Below are the code and all the weights of a small trained network. Each question names an input and a class and asks about switching units off, where a switched-off unit gives its printed mean instead of its output.

import numpy as np


def w(rows, s, z=0):
    codes = np.array(rows[::2]) - 128.0
    scale = np.full(codes.shape[1], s)
    scale[-1] = z or s
    return codes * scale


def f(y):
    return y / 2 * (1 + np.tanh(0.7978845608 * (y + 0.044715 * y**3)))


def log_softmax(a):
    a = a - a.max(-1, keepdims=True)
    return a - np.log(np.exp(a).sum(-1, keepdims=True))


def net(x, mask):
    res = np.array(x, float).reshape(1, 4) / 4 @ E
    y = f(res @ A[0][:, :-1].T + A[0][:, -1])
    res = res + np.where(mask, y, B[0][:, -1]) @ B[0][:, :-1]
    return log_softmax(res[-1] @ U[:, :-1].T + U[:, -1])


A, B = {}, {}
E = w([
[68,39,164,43,247,159,116],'x0',
[169,179,176,131,148,39,48],'x1',
[250,170,152,90,114,153,182],'x2',
[210,55,41,157,176,77,115],'x3',
],0.011)
A[0] = w([
[198,155,167,73,151,174,151,157],'N1',
[144,153,126,145,37,149,91,78],'N2',
[152,192,120,147,99,88,130,255],'N3',
[124,127,168,70,185,137,78,87],'N4',
[63,95,78,132,87,149,187,171],'N5',
[76,161,188,126,71,134,147,51],'N6',
[122,140,122,197,62,134,147,148],'N7',
[68,149,225,144,117,155,158,147],'N8',
[11,92,86,168,83,94,91,172],'N9',
[143,99,96,92,89,199,229,170],'N10',
[124,180,85,173,81,160,110,100],'N11',
[78,96,83,152,96,170,133,75],'N12',
[160,162,198,116,134,99,75,93],'N13',
[103,130,88,88,100,151,189,85],'N14',
[113,88,83,129,62,225,138,96],'N15',
[115,159,127,179,91,134,130,106],'N16',
[149,137,179,132,135,94,79,132],'N17',
[100,155,128,130,146,59,50,105],'N18',
[179,50,65,158,157,89,101,115],'N19',
[198,157,141,62,130,111,140,83],'N20',
[103,160,97,193,82,103,143,51],'N21',
[106,71,142,81,192,143,174,201],'N22',
[122,154,107,120,140,134,129,173],'N23',
[87,108,158,42,149,124,127,62],'N24',
[140,139,166,154,140,84,124,52],'N25',
[106,69,215,79,204,180,131,102],'N26',
[132,131,187,138,136,69,72,82],'N27',
[187,144,140,122,112,154,174,156],'N28',
[47,125,112,168,117,85,47,173],'N29',
[125,104,89,140,135,160,184,77],'N30',
[93,183,198,93,129,160,121,86],'N31',
],0.011,0.0062)
B[0] = w([
[26,126,161,58,63,89,219,217],'N1',
[106,65,125,151,87,138,81,191],'N2',
[62,145,154,181,146,60,108,242],'N3',
[84,78,105,188,39,95,99,189],'N4',
[67,204,91,91,119,102,92,208],'N5',
[213,177,66,240,171,191,214,190],'N6',
[117,57,127,164,156,71,72,204],'N7',
[176,146,101,221,224,138,185,219],'N8',
[63,165,158,115,75,75,233,247],'N9',
[48,193,116,132,95,90,85,230],'N10',
[122,3,129,161,140,97,52,190],'N11',
[107,191,56,92,41,168,124,172],'N12',
[73,207,52,89,79,220,61,193],'N13',
[84,194,31,102,98,162,72,164],'N14',
[70,185,63,143,143,172,37,191],'N15',
[153,57,113,170,122,70,112,174],'N16',
[54,133,96,110,117,152,60,182],'N17',
[79,206,45,93,107,181,120,197],'N18',
[206,183,68,232,210,186,243,224],'N19',
[59,146,96,134,53,127,189,190],'N20',
[126,7,112,188,82,75,74,181],'N21',
[102,102,147,184,145,61,83,239],'N22',
[123,136,188,92,175,146,98,143],'N23',
[139,59,101,221,67,104,63,185],'N24',
[136,112,2,143,53,193,82,143],'N25',
[128,63,102,190,71,60,72,242],'N26',
[95,188,52,99,64,238,31,182],'N27',
[92,124,165,108,87,68,197,199],'N28',
[67,172,177,88,54,72,249,231],'N29',
[122,189,37,107,133,185,91,161],'N30',
[223,136,78,226,199,178,229,199],'N31',
],0.0071,0.012)
U = w([
[108,212,63,72,107,180,44,115],'0',
[141,21,131,166,110,75,85,63],'1',
[200,157,70,209,197,158,223,127],'2',
[86,140,155,60,62,82,228,144],'3',
[99,171,194,111,178,40,148,223],'4',
[249,144,201,40,193,183,100,2],'5',
[236,96,207,13,176,254,111,2],'6',
],0.0095,0.0068)

Each question gives the input, the list of numbers given to net, and the class t.
The units are the neurons (one row each of A and B). Each row of codes is followed by its name. A weight is (code - 128) times the scale printed after its matrix; where a second scale follows, it is the last column's (A, B and U).
mask holds one flag per neuron, in row order. A switched-off neuron (its flag False) gives its mean, the last column of its row in B, instead of its output. The means were averaged over made-up inputs and are rounded, as every weight is.
A unit's drop is (log p(t) with every unit on - log p(t) with that unit switched off) / (log p(t) with every unit on - log p(t) with every unit switched off).
The circuit of an input: a set's keep is (log p(t) with only the set's units on - log p(t) with every unit switched off) / (log p(t) with every unit on - log p(t) with every unit switched off). Starting from the 12 units with the biggest drops (on a tie, the unit counted first), units are removed one at a time, each time the one whose removal leaves the highest keep (on an exact tie, the one counted first), for as long as the keep stays at least 0.8.
units of the circuit, in order: the units of the circuit, biggest drop first
unit that matters most: the unit with the biggest drop
k most important neurons: the k neurons with the biggest drops, biggest first
drop of u: that unit's drop, to one decimal
input [5,1,-1,-7], class 2: unit that matters most -> N31
input [8,4,7,-8], class 1: 2 most important neurons -> N26; N4
input [-2,2,1,2], class 4: 4 most important neurons -> N31; N6; N8; N26
input [-4,4,3,-6], class 2: 2 most important neurons -> N6; N31
input [-2,1,-3,-2], class 4: 2 most important neurons -> N1; N20
input [-6,1,-5,-7], class 2: 4 most important neurons -> N6; N8; N31; N26
input [-8,-8,6,-6], class 0: 3 most important neurons -> N15; N14; N10
input [-7,-8,-7,-8], class 0: 3 most important neurons -> N5; N15; N12
input [-2,4,3,1], class 0: 2 most important neurons -> N29; N9
input [-8,2,8,0], class 1: 2 most important neurons -> N11; N7
input [3,6,1,-6], class 0: 3 most important neurons -> N13; N27; N19
input [8,5,-6,-7], class 1: 4 most important neurons -> N26; N24; N4; N19
input [7,-6,8,-8], class 2: 2 most important neurons -> N31; N8
input [3,8,6,-3], class 0: units of the circuit, in order -> N13
input [2,-3,-3,0], class 4: drop of N1 -> 0.7
input [2,-1,-6,-7], class 2: drop of N31 -> 0.2
input [7,0,1,-6], class 1: drop of N26 -> 0.4
